Here is a tiny trained network, its code and every weight. The questions are about switching its units off for an input and a target symbol, where a switched-off unit gives its printed mean instead of its output.

import numpy as np


def w(rows, s, z=0):
    codes = np.array(rows[::2]) - 128.0
    scale = np.full(codes.shape[1], s)
    scale[-1] = z or s
    return codes * scale


def f(y):
    return np.maximum(y, 0)


def softmax(a):
    e = np.exp(a - a.max(-1, keepdims=True))
    return e / e.sum(-1, keepdims=True)


def log_softmax(a):
    a = a - a.max(-1, keepdims=True)
    return a - np.log(np.exp(a).sum(-1, keepdims=True))


def net(x, mask):
    ids = ['ΘΛΣΦΨαβεζημτ'.index(c) for c in x.split()]
    T = len(ids)
    res = E[ids] + P[:T]
    u = 0
    for l in range(2):
        q, k, v = (res @ M[l].T for M in (Q, K, V))
        z = softmax(np.where(np.tri(T) > 0, q @ k.T / 3**0.5, -1e9)) @ v
        res = res + np.where(mask[u], z, O[l][:, -1]) @ O[l][:, :-1]
        u += 1
        y = f(res @ A[l][:, :-1].T + A[l][:, -1])
        res = res + np.where(mask[u : u + 8], y, B[l][:, -1]) @ B[l][:, :-1]
        u += 8
    return log_softmax(res[-1] @ U[:, :-1].T + U[:, -1])


Q, K, V, O, A, B = {}, {}, {}, {}, {}, {}
E = w([
[68,103,108,73,152,78,163,92],'Θ',
[60,126,71,167,203,70,176,99],'Λ',
[117,98,51,151,123,214,104,2],'Σ',
[108,144,144,218,138,42,109,111],'Φ',
[210,164,176,118,144,95,142,151],'Ψ',
[132,130,174,18,152,99,151,114],'α',
[37,136,90,160,104,34,127,117],'β',
[122,212,201,103,73,69,199,121],'ε',
[121,141,111,141,107,82,63,177],'ζ',
[168,165,107,159,234,92,126,125],'η',
[75,95,126,65,122,101,53,160],'μ',
[180,80,178,83,177,143,51,151],'τ',
],0.012)
P = w([
[94,159,206,186,70,180,183,236],'0',
[138,162,121,88,122,28,117,153],'1',
[127,182,127,62,134,26,114,142],'2',
[111,186,126,49,143,25,113,136],'3',
[115,184,124,45,164,25,109,133],'4',
[97,182,122,26,165,27,110,118],'5',
[96,189,102,31,194,38,103,129],'6',
[88,183,95,25,203,36,106,137],'7',
[78,171,108,25,205,2,107,104],'8',
],0.0059)
Q[0] = w([
[102,161,94,54,171,89,76,72],'0.h0',
[183,1,89,225,82,253,229,121],'0.h0',
[79,71,135,200,96,148,226,133],'0.h0',
],0.0073)
K[0] = w([
[148,103,140,168,125,226,72,119],'0.h0',
[155,146,111,80,185,2,54,158],'0.h0',
[187,191,176,117,208,46,152,217],'0.h0',
],0.0083)
V[0] = w([
[91,239,221,36,159,54,255,186],'0.h0',
[4,53,133,109,26,84,66,129],'0.h0',
[105,127,86,231,177,90,183,85],'0.h0',
],0.0057)
O[0] = w([
[162,48,141,148,155,33,182,172,255],'0.h0',
[2,106,153,70,66,96,137,172,193],'0.h0',
[147,193,73,138,124,113,194,74,179],'0.h0',
],0.0095,0.0012)
A[0] = w([
[149,103,37,72,175,166,48,66,46],'0.n0',
[158,182,103,93,161,110,57,194,227],'0.n1',
[174,183,130,169,193,212,124,75,196],'0.n2',
[175,42,51,198,254,46,159,174,250],'0.n3',
[191,114,177,71,109,150,161,143,102],'0.n4',
[81,104,181,6,127,37,110,169,199],'0.n5',
[100,213,91,46,123,141,57,24,201],'0.n6',
[94,215,144,98,125,102,182,134,80],'0.n7',
],0.0061,0.0016)
B[0] = w([
[101,184,199,122,221,98,91,253,159],'0.n0',
[93,95,169,171,87,86,132,92,184],'0.n1',
[160,143,137,73,161,158,178,99,156],'0.n2',
[139,82,174,13,78,152,191,125,232],'0.n3',
[147,76,141,139,174,81,66,113,143],'0.n4',
[79,32,118,94,126,207,130,80,254],'0.n5',
[67,138,95,163,251,82,137,242,207],'0.n6',
[86,129,47,197,119,76,167,134,172],'0.n7',
],0.0064,0.0099)
Q[1] = w([
[195,41,137,103,119,184,187,98],'1.h0',
[145,142,60,180,122,205,131,89],'1.h0',
[62,77,145,36,120,5,193,108],'1.h0',
],0.011)
K[1] = w([
[126,130,173,173,39,129,212,93],'1.h0',
[168,130,13,119,50,62,107,40],'1.h0',
[76,214,184,193,200,197,161,255],'1.h0',
],0.0068)
V[1] = w([
[132,162,156,255,72,1,117,177],'1.h0',
[158,99,239,121,147,136,12,163],'1.h0',
[248,166,159,129,188,82,185,115],'1.h0',
],0.0075)
O[1] = w([
[135,157,184,108,182,127,56,250,3],'1.h0',
[36,174,172,118,149,202,168,101,167],'1.h0',
[169,194,125,27,110,113,134,102,122],'1.h0',
],0.014,0.0046)
A[1] = w([
[91,113,126,140,117,82,167,73,162],'1.n0',
[185,75,141,107,38,98,150,67,175],'1.n1',
[148,213,91,64,111,125,136,74,71],'1.n2',
[115,173,115,182,132,254,131,92,97],'1.n3',
[88,94,164,127,238,161,181,141,207],'1.n4',
[99,43,123,145,48,204,175,82,104],'1.n5',
[173,100,97,160,124,102,68,196,34],'1.n6',
[125,187,189,89,105,170,113,148,2],'1.n7',
],0.0085,0.0036)
B[1] = w([
[186,134,168,143,160,170,102,199,221],'1.n0',
[94,110,76,129,136,253,137,141,230],'1.n1',
[134,86,202,181,161,137,17,112,236],'1.n2',
[186,68,79,8,34,56,69,84,177],'1.n3',
[143,163,166,185,11,102,106,125,252],'1.n4',
[219,231,117,142,202,84,136,141,232],'1.n5',
[53,200,134,123,123,83,167,3,160],'1.n6',
[77,11,106,102,241,143,217,93,147],'1.n7',
],0.0069,0.019)
U = w([
[156,113,116,130,107,159,54,126,183],'Θ',
[83,158,78,137,117,153,109,142,157],'Λ',
[87,100,181,111,167,126,167,94,3],'Σ',
[122,56,46,165,196,156,132,202,154],'Φ',
[93,189,157,106,3,128,147,56,130],'Ψ',
[107,181,111,138,123,161,209,123,216],'α',
[93,53,119,162,121,76,155,61,103],'β',
[156,203,122,83,169,71,61,199,157],'ε',
[199,129,146,171,101,86,106,142,30],'ζ',
[155,76,138,81,31,124,165,216,125],'η',
[161,125,26,76,69,65,164,79,82],'μ',
[89,119,175,175,79,197,93,215,166],'τ',
],0.0053,0.0039)

Each question gives the input, a string of symbols that net reads in full, and the target symbol t.
The units are the heads (3 rows each of Q, K, V and O) and the neurons (one row each of A and B). Each row of codes is followed by its name. A weight is (code - 128) times the scale printed after its matrix; where a second scale follows, it is the last column's (O, A, B and U).
mask holds one flag per unit, layer by layer, with each layer's heads first. A switched-off unit (its flag False) gives its mean, the last column of its rows in O or B, instead of its output. The means were averaged over made-up inputs and are rounded, as every weight is.
A unit's drop is (log p(t) with every unit on - log p(t) with that unit switched off) / (log p(t) with every unit on - log p(t) with every unit switched off).
The circuit of an input: a set's keep is (log p(t) with only the set's units on - log p(t) with every unit switched off) / (log p(t) with every unit on - log p(t) with every unit switched off). Starting from the 12 units with the biggest drops (on a tie, the unit counted first), units are removed one at a time, each time the one whose removal leaves the highest keep (on an exact tie, the one counted first), for as long as the keep stays at least 0.8.
units of the circuit, in order: the units of the circuit, biggest drop first
unit that matters most: the unit with the biggest drop
k most important neurons: the k neurons with the biggest drops, biggest first
top k neurons in layer l: the k neurons of layer l with the biggest drops, biggest first
input ζ Φ β Ψ Φ α η ζ μ, target τ: units of the circuit, in order : 1.h0, 0.h0
input η β η Λ Ψ β Ψ, target Θ: top neuron in layer 0 : 0.n3
input ζ η β, target τ: units of the circuit, in order : 1.h0, 0.h0
input Φ Λ η, target ε: units of the circuit, in order : 1.h0, 0.n5
input ε Ψ α, target η: units of the circuit, in order : 0.h0, 1.h0, 0.n3, 1.n5
input η ζ Σ η μ τ τ, target Ψ: units of the circuit, in order : 1.h0, 0.h0, 0.n0, 1.n3
input β η ζ Σ Φ η, target ε: 4 most important neurons : 0.n5, 0.n6, 1.n1, 0.n3
input α ζ Θ η μ Σ Ψ α τ, target Ψ: 3 most important neurons : 0.n0, 1.n4, 1.n3
input τ β η η Λ η Φ η, target Ψ: units of the circuit, in order : 1.h0, 1.n4, 0.h0, 1.n3
input τ α α, target Ψ: units of the circuit, in order : 1.h0, 1.n4, 0.h0
input α α η μ η Ψ Λ α α, target α: top 4 neurons in layer 1 : 1.n5, 1.n1, 1.n2, 1.n3
input μ τ Θ η Θ, target ζ: 3 most important neurons : 1.n5, 0.n5, 1.n4
input Φ η Θ Φ Σ Ψ μ Λ Λ, target τ: 2 most important neurons : 0.n6, 0.n3
input μ β Θ Λ α, target ζ: 2 most important neurons : 1.n5, 0.n5
input Θ Σ α τ Θ β, target Ψ: units of the circuit, in order : 0.h0, 1.h0
input Λ Ψ τ Θ α η, target μ: units of the circuit, in order : 1.h0, 0.h0, 0.n3, 1.n2
input Λ μ τ η η τ, target μ: top 3 neurons in layer 1 : 1.n6, 1.n2, 1.n0
input η ε Λ α Λ, target Θ: 2 most important neurons : 1.n2, 0.n3
input τ η ε, target Ψ: units of the circuit, in order : 1.h0, 1.n4, 0.h0
input τ Θ β, target Ψ: 2 most important neurons : 1.n3, 1.n4
input η η ζ ε Φ η, target Θ: 4 most important neurons : 1.n2, 0.n3, 1.n1, 0.n2
input μ α α β ζ Φ, target ζ: unit that matters most : 1.n5
input α β Λ Λ η η η Φ, target α: unit that matters most : 0.h0
input Λ Φ Φ μ μ, target μ: top 3 neurons in layer 1 : 1.n6, 1.n2, 1.n0
input τ η Σ τ α, target Ψ: top 2 neurons in layer 0 : 0.n0, 0.n7
